Below are the code and all the weights of a small trained network. Each question names an input and a class and asks about switching units off, where a switched-off unit gives its printed mean instead of its output.

import numpy as np


def w(rows, s, z=0):
    codes = np.array(rows[::2]) - 128.0
    scale = np.full(codes.shape[1], s)
    scale[-1] = z or s
    return codes * scale


def norm(h):
    return h / np.sqrt((h * h).mean(-1, keepdims=True) + 1e-5)


def f(y):
    return np.maximum(y, 0)


def log_softmax(a):
    a = a - a.max(-1, keepdims=True)
    return a - np.log(np.exp(a).sum(-1, keepdims=True))


def net(x, mask):
    res = np.array(x, float).reshape(1, 5) / 4 @ E
    u = 0
    for l in range(3):
        y = f(norm(res) @ A[l][:, :-1].T + A[l][:, -1])
        res = res + np.where(mask[u : u + 3], y, B[l][:, -1]) @ B[l][:, :-1]
        u += 3
    return log_softmax(norm(res)[-1] @ U[:, :-1].T + U[:, -1])


A, B = {}, {}
E = w([
[159,3,127,90,156,34,104,101,196,106,174,169],'x0',
[131,127,130,130,126,128,128,129,122,127,128,129],'x1',
[109,119,225,42,159,105,172,11,167,94,177,191],'x2',
[125,126,130,130,129,130,125,124,132,129,133,123],'x3',
[133,128,129,124,125,133,122,129,132,120,130,126],'x4',
],0.0055)
A[0] = w([
[154,5,104,129,124,63,96,124,148,124,136,132,209],'L0N0',
[108,140,222,100,131,132,155,58,130,124,138,146,192],'L0N1',
[161,89,143,111,91,148,60,89,154,92,137,101,3],'L0N2',
],0.013,0.002)
B[0] = w([
[67,144,15,183,212,84,165,238,253,119,222,30,250],'L0N0',
[142,125,245,87,95,179,163,46,42,130,110,216,245],'L0N1',
[200,113,96,121,51,44,89,96,79,82,40,142,161],'L0N2',
],0.005,0.015)
A[1] = w([
[117,49,167,71,204,14,179,63,235,79,243,175,2],'L1N0',
[89,120,162,5,93,104,184,34,219,44,120,166,34],'L1N1',
[112,118,78,39,75,83,121,57,214,69,79,117,76],'L1N2',
],0.011,0.0022)
B[1] = w([
[209,74,254,118,126,190,14,72,15,226,101,235,252],'L1N0',
[113,132,44,185,197,80,120,189,150,165,167,79,218],'L1N1',
[120,185,136,156,99,170,116,139,98,147,69,85,152],'L1N2',
],0.0057,0.016)
A[2] = w([
[161,148,120,114,24,140,129,133,101,82,36,121,2],'L2N0',
[82,166,194,61,82,120,249,38,154,41,130,142,30],'L2N1',
[133,103,120,98,50,112,210,101,78,72,83,182,138],'L2N2',
],0.017,0.00079)
B[2] = w([
[142,166,124,141,104,133,93,102,88,141,80,99,239],'L2N0',
[100,145,12,108,123,166,222,119,67,39,255,150,255],'L2N1',
[89,166,66,114,117,163,173,138,148,80,169,98,201],'L2N2',
],0.0086,0.0096)
U = w([
[141,222,105,169,68,159,86,129,69,145,25,44,179],'0',
[119,109,158,104,91,113,162,98,207,92,72,142,36],'1',
[113,113,191,31,88,102,162,112,232,74,72,122,3],'2',
[93,164,100,73,107,178,243,78,75,40,209,163,200],'3',
[122,91,65,168,175,63,100,221,254,139,165,52,170],'4',
[110,115,185,52,100,98,172,122,195,89,73,124,9],'5',
[103,115,218,97,98,99,192,126,194,83,72,125,15],'6',
[184,67,254,112,164,125,72,75,95,195,143,207,172],'7',
],0.0076,0.004)

Each question gives the input, the list of numbers given to net, and the class t.
The units are the neurons (one row each of A and B). Each row of codes is followed by its name. A weight is (code - 128) times the scale printed after its matrix; where a second scale follows, it is the last column's (A, B and U).
mask holds one flag per neuron, layer by layer. A switched-off neuron (its flag False) gives its mean, the last column of its row in B, instead of its output. The means were averaged over made-up inputs and are rounded, as every weight is.
A unit's drop is (log p(t) with every unit on - log p(t) with that unit switched off) / (log p(t) with every unit on - log p(t) with every unit switched off).
The circuit of an input: a set's keep is (log p(t) with only the set's units on - log p(t) with every unit switched off) / (log p(t) with every unit on - log p(t) with every unit switched off). Starting from all 9 units, units are removed one at a time, each time the one whose removal leaves the highest keep (on an exact tie, the one counted first), for as long as the keep stays at least 0.8.
circuit, biggest first: the units of the circuit, biggest drop first
most important unit: the unit with the biggest drop
k most important neurons: the k neurons with the biggest drops, biggest first
k most important neurons of layer l: the k neurons of layer l with the biggest drops, biggest first
drop when u is switched off: that unit's drop, to one decimal
input [0,4,-4,7,-8], class 0: circuit, biggest first	(L0N0 L2N1 L1N0)
input [5,3,6,-4,-1], class 7: circuit, biggest first	(L1N0)
input [7,-7,1,-8,3], class 7: 2 most important neurons	(L1N0 L1N1)
input [-3,-4,-1,1,-6], class 0: circuit, biggest first	(L0N0 L1N0 L2N1)
input [-5,-2,0,0,5], class 0: 2 most important neurons	(L0N1 L0N0)
input [-4,-6,0,-2,-7], class 0: 3 most important neurons	(L0N1 L0N0 L1N0)
input [-2,6,-3,7,-8], class 0: 2 most important neurons	(L0N0 L0N1)
input [5,3,0,-8,-7], class 4: 2 most important neurons of layer 0	(L0N0 L0N1)
input [-3,-3,-1,-1,6], class 0: 2 most important neurons	(L0N1 L0N0)
input [-1,3,-2,-2,5], class 0: 3 most important neurons	(L0N0 L0N1 L1N1)
input [-2,-1,0,4,6], class 0: circuit, biggest first	(L1N0 L2N1)
input [-1,2,-2,-4,-3], class 0: 3 most important neurons	(L0N0 L0N1 L1N1)
input [1,-8,-3,-8,-6], class 4: 2 most important neurons	(L0N1 L1N0)
input [-4,8,-1,-5,-6], class 0: most important unit	L0N1
input [-4,-6,0,6,0], class 0: 4 most important neurons	(L0N1 L0N0 L1N0 L1N1)
input [-2,-4,-3,7,-5], class 0: 2 most important neurons of layer 1	(L1N1 L1N0)
input [1,7,6,7,4], class 7: 2 most important neurons	(L1N1 L2N1)
input [7,-1,0,8,8], class 4: 2 most important neurons of layer 0	(L0N0 L0N1)
input [5,6,0,4,2], class 4: 2 most important neurons of layer 0	(L0N0 L0N1)
input [8,4,4,-8,-6], class 7: most important neuron	(L1N0)
input [6,-1,5,8,-2], class 7: drop when L1N0 is switched off	1.9
input [2,3,5,-2,-5], class 7: drop when L1N2 is switched off	0.0
input [6,0,3,4,-3], class 7: drop when L1N0 is switched off	2.4
